Below are the code and all the weights of a small trained network. Each question names an input and a class and asks about switching units off, where a switched-off unit gives its printed mean instead of its output.

import numpy as np


def w(rows, s, z=0):
    codes = np.array(rows[::2]) - 128.0
    scale = np.full(codes.shape[1], s)
    scale[-1] = z or s
    return codes * scale


def norm(h):
    return h / np.sqrt((h * h).mean(-1, keepdims=True) + 1e-5)


def f(y):
    return y / 2 * (1 + np.tanh(0.7978845608 * (y + 0.044715 * y**3)))


def log_softmax(a):
    a = a - a.max(-1, keepdims=True)
    return a - np.log(np.exp(a).sum(-1, keepdims=True))


def net(x, mask):
    res = np.array(x, float).reshape(1, 6) / 4 @ E
    u = 0
    for l in range(2):
        y = f(norm(res) @ A[l][:, :-1].T + A[l][:, -1])
        res = res + np.where(mask[u : u + 4], y, B[l][:, -1]) @ B[l][:, :-1]
        u += 4
    return log_softmax(norm(res)[-1] @ U[:, :-1].T + U[:, -1])


A, B = {}, {}
E = w([
[73,191,146,216,90,1],'x0',
[96,147,137,27,161,50],'x1',
[72,196,131,174,94,76],'x2',
[156,114,91,147,144,151],'x3',
[123,179,78,111,179,198],'x4',
[24,180,100,81,66,154],'x5',
],0.0074)
A[0] = w([
[90,132,140,158,22,251,134],'L0N0',
[187,165,197,177,68,116,106],'L0N1',
[154,132,136,76,146,1,179],'L0N2',
[99,205,100,178,36,80,3],'L0N3',
],0.007,0.0053)
B[0] = w([
[105,141,106,255,182,107,240],'L0N0',
[94,88,159,216,98,225,164],'L0N1',
[196,56,100,206,7,183,255],'L0N2',
[152,82,75,40,175,7,177],'L0N3',
],0.0068,0.004)
A[1] = w([
[124,58,249,200,48,56,150],'L1N0',
[84,196,65,157,19,199,209],'L1N1',
[2,200,61,119,68,33,3],'L1N2',
[126,81,212,137,25,57,129],'L1N3',
],0.0068,0.0047)
B[1] = w([
[109,159,36,173,88,175,254],'L1N0',
[68,161,125,177,125,2,226],'L1N1',
[58,122,132,20,180,53,198],'L1N2',
[68,128,115,180,121,73,210],'L1N3',
],0.0099,0.0064)
U = w([
[86,166,71,211,83,56,255],'0',
[41,179,171,52,119,2,6],'1',
[219,62,112,74,176,199,38],'2',
],0.0096,0.005)

Each question gives the input, the list of numbers given to net, and the class t.
The units are the neurons (one row each of A and B). Each row of codes is followed by its name. A weight is (code - 128) times the scale printed after its matrix; where a second scale follows, it is the last column's (A, B and U).
mask holds one flag per neuron, layer by layer. A switched-off neuron (its flag False) gives its mean, the last column of its row in B, instead of its output. The means were averaged over made-up inputs and are rounded, as every weight is.
A unit's drop is (log p(t) with every unit on - log p(t) with that unit switched off) / (log p(t) with every unit on - log p(t) with every unit switched off).
The circuit of an input: a set's keep is (log p(t) with only the set's units on - log p(t) with every unit switched off) / (log p(t) with every unit on - log p(t) with every unit switched off). Starting from all 8 units, units are removed one at a time, each time the one whose removal leaves the highest keep (on an exact tie, the one counted first), for as long as the keep stays at least 0.8.
circuit, biggest first: the units of the circuit, biggest drop first
top k neurons: the k neurons with the biggest drops, biggest first
k most important neurons of layer l: the k neurons of layer l with the biggest drops, biggest first
drop when u is switched off: that unit's drop, to one decimal
input [4,-6,8,-4,1,8], class 1: circuit, biggest first	L1N2; L0N3
input [0,3,-2,2,7,2], class 1: top 3 neurons	L1N0; L0N2; L0N0
input [-1,3,0,0,3,1], class 1: circuit, biggest first	L1N0
input [0,-1,0,2,7,5], class 1: circuit, biggest first	L0N2; L1N0
input [4,-2,-5,-6,6,8], class 1: 2 most important neurons of layer 1	L1N2; L1N0
input [6,8,4,4,8,4], class 1: top 2 neurons	L1N2; L1N0
input [-3,-1,0,1,-4,7], class 1: circuit, biggest first	L0N2; L1N0
input [0,2,7,-5,2,4], class 1: 2 most important neurons of layer 1	L1N2; L1N0
input [6,5,-5,5,7,-7], class 2: top 4 neurons	L1N1; L1N3; L1N0; L0N0
input [-3,8,-8,-6,0,6], class 2: circuit, biggest first	L1N1; L1N2
input [1,1,5,-8,7,3], class 1: 2 most important neurons of layer 1	L1N2; L1N0
input [-3,0,-2,7,-7,2], class 2: 2 most important neurons of layer 0	L0N2; L0N1
input [1,4,-1,5,7,5], class 1: top 2 neurons	L1N0; L0N2
input [-2,4,-1,2,-1,-6], class 2: circuit, biggest first	L1N1
input [-2,5,-7,-7,1,-3], class 2: drop when L0N0 is switched off	0.0
input [7,-7,6,-8,5,0], class 1: drop when L1N2 is switched off	0.6
input [-3,-1,-2,4,-5,0], class 2: drop when L1N1 is switched off	0.4
